Below is a small trained network, with its code and all its weights. Each question gives an input and a class and asks what happens when units are switched off, that is, made to give their printed mean instead of their output.

import numpy as np


def w(rows, s, z=0):
    codes = np.array(rows[::2]) - 128.0
    scale = np.full(codes.shape[1], s)
    scale[-1] = z or s
    return codes * scale


def f(y):
    return np.maximum(y, 0)


def log_softmax(a):
    a = a - a.max(-1, keepdims=True)
    return a - np.log(np.exp(a).sum(-1, keepdims=True))


def net(x, mask):
    res = np.array(x, float).reshape(1, 4) / 4 @ E
    y = f(res @ A[0][:, :-1].T + A[0][:, -1])
    res = res + np.where(mask, y, B[0][:, -1]) @ B[0][:, :-1]
    return log_softmax(res[-1] @ U[:, :-1].T + U[:, -1])


A, B = {}, {}
E = w([
[114,177,186,211],'x0',
[107,76,39,215],'x1',
[2,98,140,133],'x2',
[127,201,85,162],'x3',
],0.0092)
A[0] = w([
[177,156,135,31,138],'n1',
[93,199,101,164,156],'n2',
[101,107,84,103,171],'n3',
[42,122,193,167,133],'n4',
[108,128,156,119,253],'n5',
[117,101,143,97,203],'n6',
[66,117,99,147,173],'n7',
[106,54,40,157,188],'n8',
[135,188,103,88,139],'n9',
[107,37,141,200,149],'n10',
[155,95,145,76,148],'n11',
[91,19,242,127,112],'n12',
[119,150,154,121,35],'n13',
[203,124,47,117,121],'n14',
[125,180,198,124,181],'n15',
[93,50,152,128,89],'n16',
[49,65,135,198,141],'n17',
[118,67,136,95,130],'n18',
[150,131,189,123,169],'n19',
[149,157,190,115,120],'n20',
[124,49,101,143,39],'n21',
[91,73,3,150,113],'n22',
[88,129,91,146,163],'n23',
[139,155,50,129,71],'n24',
[100,142,143,115,179],'n25',
[102,124,143,121,120],'n26',
[233,157,65,161,175],'n27',
[133,149,148,130,61],'n28',
],0.016,0.0048)
B[0] = w([
[216,160,167,101,230],'n1',
[105,79,160,174,206],'n2',
[136,157,115,165,177],'n3',
[97,191,118,133,245],'n4',
[132,120,144,147,199],'n5',
[149,155,142,125,182],'n6',
[114,134,173,128,208],'n7',
[174,161,73,179,240],'n8',
[180,141,138,123,172],'n9',
[159,135,96,44,217],'n10',
[153,121,159,89,190],'n11',
[125,98,253,133,246],'n12',
[142,112,103,140,146],'n13',
[66,142,111,122,205],'n14',
[118,161,140,205,232],'n15',
[185,131,170,103,185],'n16',
[151,190,109,71,248],'n17',
[156,164,139,113,178],'n18',
[143,126,145,188,202],'n19',
[170,159,130,195,204],'n20',
[140,151,139,84,172],'n21',
[174,194,102,239,239],'n22',
[109,151,158,132,187],'n23',
[116,81,137,170,167],'n24',
[115,127,140,149,173],'n25',
[124,115,132,142,156],'n26',
[63,31,143,185,242],'n27',
[130,129,111,150,145],'n28',
],0.033,0.011)
U = w([
[109,44,78,138,200],'0',
[2,209,222,129,135],'1',
[189,40,70,17,5],'2',
[58,119,114,59,48],'3',
[140,106,53,230,114],'4',
[57,133,127,111,5],'5',
[186,74,170,139,230],'6',
[156,206,109,80,251],'7',
],0.0096,0.0029)

Each question gives the input, the list of numbers given to net, and the class t.
The units are the neurons (one row each of A and B). Each row of codes is followed by its name. A weight is (code - 128) times the scale printed after its matrix; where a second scale follows, it is the last column's (A, B and U).
mask holds one flag per neuron, in row order. A switched-off neuron (its flag False) gives its mean, the last column of its row in B, instead of its output. The means were averaged over made-up inputs and are rounded, as every weight is.
A unit's drop is (log p(t) with every unit on - log p(t) with that unit switched off) / (log p(t) with every unit on - log p(t) with every unit switched off).
most important unit: the unit with the biggest drop
k most important neurons: the k neurons with the biggest drops, biggest first
drop of u: that unit's drop, to one decimal
input [-7,-7,7,-3], class 6: most important unit : n1
input [8,5,6,5], class 7: 2 most important neurons : n17, n10
input [-7,2,7,4], class 4: 2 most important neurons : n22, n8
input [1,6,8,8], class 4: 4 most important neurons : n22, n2, n8, n1
input [6,0,-1,1], class 4: 2 most important neurons : n12, n7
input [3,3,7,3], class 7: 3 most important neurons : n17, n10, n27
input [-5,-1,8,7], class 4: 3 most important neurons : n12, n22, n8
input [-6,-1,3,-3], class 6: 3 most important neurons : n4, n17, n12
input [2,0,-4,2], class 4: 2 most important neurons : n12, n10
input [-1,-6,2,-1], class 6: 2 most important neurons : n1, n14
input [-4,-1,-8,4], class 0: 4 most important neurons : n27, n14, n12, n22
input [2,-2,-2,-5], class 6: 2 most important neurons : n4, n14
input [6,7,5,-5], class 7: drop of n8 : 0.0
input [-8,4,-2,-6], class 7: most important unit : n21
input [-3,-1,-4,4], class 0: drop of n8 : 0.1
input [-5,6,1,-3], class 7: drop of n21 : 0.2
